Here is a tiny trained network, its code and every weight. The questions are about switching its units off for an input and a class, where a switched-off unit gives its printed mean instead of its output.

import numpy as np


def w(rows, s, z=0):
    codes = np.array(rows[::2]) - 128.0
    scale = np.full(codes.shape[1], s)
    scale[-1] = z or s
    return codes * scale


def f(y):
    return y / 2 * (1 + np.tanh(0.7978845608 * (y + 0.044715 * y**3)))


def log_softmax(a):
    a = a - a.max(-1, keepdims=True)
    return a - np.log(np.exp(a).sum(-1, keepdims=True))


def net(x, mask):
    res = np.array(x, float).reshape(1, 5) / 4 @ E
    y = f(res @ A[0][:, :-1].T + A[0][:, -1])
    res = res + np.where(mask, y, B[0][:, -1]) @ B[0][:, :-1]
    return log_softmax(res[-1] @ U[:, :-1].T + U[:, -1])


A, B = {}, {}
E = w([
[151,210,97,93,69,63,117,210],'x0',
[126,112,196,4,130,113,145,114],'x1',
[131,133,128,126,121,133,124,123],'x2',
[134,130,125,125,135,133,135,133],'x3',
[6,150,143,110,173,185,11,170],'x4',
],0.011)
A[0] = w([
[118,148,68,227,115,140,117,133,238],'n0',
[151,54,144,163,144,139,171,50,174],'n1',
[162,57,137,159,119,131,181,54,174],'n2',
[100,205,110,94,124,128,89,198,112],'n3',
[150,79,129,149,134,128,191,49,166],'n4',
[181,165,96,116,74,55,157,139,136],'n5',
[126,102,205,6,139,113,147,122,190],'n6',
[135,121,203,2,140,113,143,110,191],'n7',
[82,176,127,103,121,139,63,198,117],'n8',
[70,96,159,129,210,200,97,111,145],'n9',
[121,146,47,249,122,139,117,142,254],'n10',
[176,152,82,113,76,59,162,143,129],'n11',
[71,80,160,141,185,185,96,96,137],'n12',
[160,72,140,151,134,130,172,57,160],'n13',
[175,155,94,135,62,84,163,137,183],'n14',
],0.009,0.0075)
B[0] = w([
[209,141,94,182,239,146,145,140,226],'n0',
[135,197,175,146,172,131,72,148,194],'n1',
[137,205,185,127,168,88,95,147,194],'n2',
[142,215,199,118,160,70,104,157,187],'n3',
[114,193,183,123,140,88,93,156,187],'n4',
[150,57,81,89,105,74,201,135,190],'n5',
[23,119,172,62,29,119,93,93,223],'n6',
[26,114,207,39,35,109,142,125,224],'n7',
[132,188,166,142,161,122,69,155,200],'n8',
[118,88,87,160,110,172,67,63,217],'n9',
[224,136,80,180,255,131,156,125,249],'n10',
[147,64,85,96,108,79,188,117,187],'n11',
[122,59,69,147,108,201,56,66,206],'n12',
[121,197,191,133,136,95,90,147,183],'n13',
[163,109,105,82,130,57,187,149,196],'n14',
],0.0082,0.014)
U = w([
[166,220,146,162,184,124,104,184,251],'0',
[75,207,204,103,95,105,101,150,139],'1',
[168,53,37,137,148,96,190,145,59],'2',
[106,4,130,81,51,103,186,157,58],'3',
[133,53,44,185,155,225,106,97,113],'4',
[82,2,127,111,62,188,80,86,94],'5',
],0.0082,0.0021)

Each question gives the input, the list of numbers given to net, and the class t.
The units are the neurons (one row each of A and B). Each row of codes is followed by its name. A weight is (code - 128) times the scale printed after its matrix; where a second scale follows, it is the last column's (A, B and U).
mask holds one flag per neuron, in row order. A switched-off neuron (its flag False) gives its mean, the last column of its row in B, instead of its output. The means were averaged over made-up inputs and are rounded, as every weight is.
A unit's drop is (log p(t) with every unit on - log p(t) with that unit switched off) / (log p(t) with every unit on - log p(t) with every unit switched off).
The circuit of an input: a set's keep is (log p(t) with only the set's units on - log p(t) with every unit switched off) / (log p(t) with every unit on - log p(t) with every unit switched off). Starting from the 12 units with the biggest drops (on a tie, the unit counted first), units are removed one at a time, each time the one whose removal leaves the highest keep (on an exact tie, the one counted first), for as long as the keep stays at least 0.8.
circuit, biggest first: the units of the circuit, biggest drop first
most important unit: the unit with the biggest drop
k most important neurons: the k neurons with the biggest drops, biggest first
drop of u: that unit's drop, to one decimal
input [0,-6,4,7,3], class 4: circuit, biggest first => (n2, n4)
input [1,1,3,-3,-8], class 3: circuit, biggest first => (n5, n10)
input [2,1,2,4,-5], class 3: most important unit => n10
input [3,0,-5,4,-3], class 2: 2 most important neurons => (n7, n6)
input [0,-5,5,7,7], class 4: 2 most important neurons => (n12, n9)
input [8,1,-2,-7,-4], class 3: 2 most important neurons => (n10, n0)
input [0,2,3,-2,8], class 5: 2 most important neurons => (n12, n9)
input [8,2,7,-2,0], class 3: 2 most important neurons => (n5, n11)
input [-7,1,-6,4,3], class 5: 2 most important neurons => (n10, n0)
input [1,-4,6,7,0], class 2: drop of n13 => 0.2
input [7,7,-3,-1,-6], class 3: drop of n7 => 0.0
input [2,-6,2,5,0], class 2: drop of n8 => 0.1
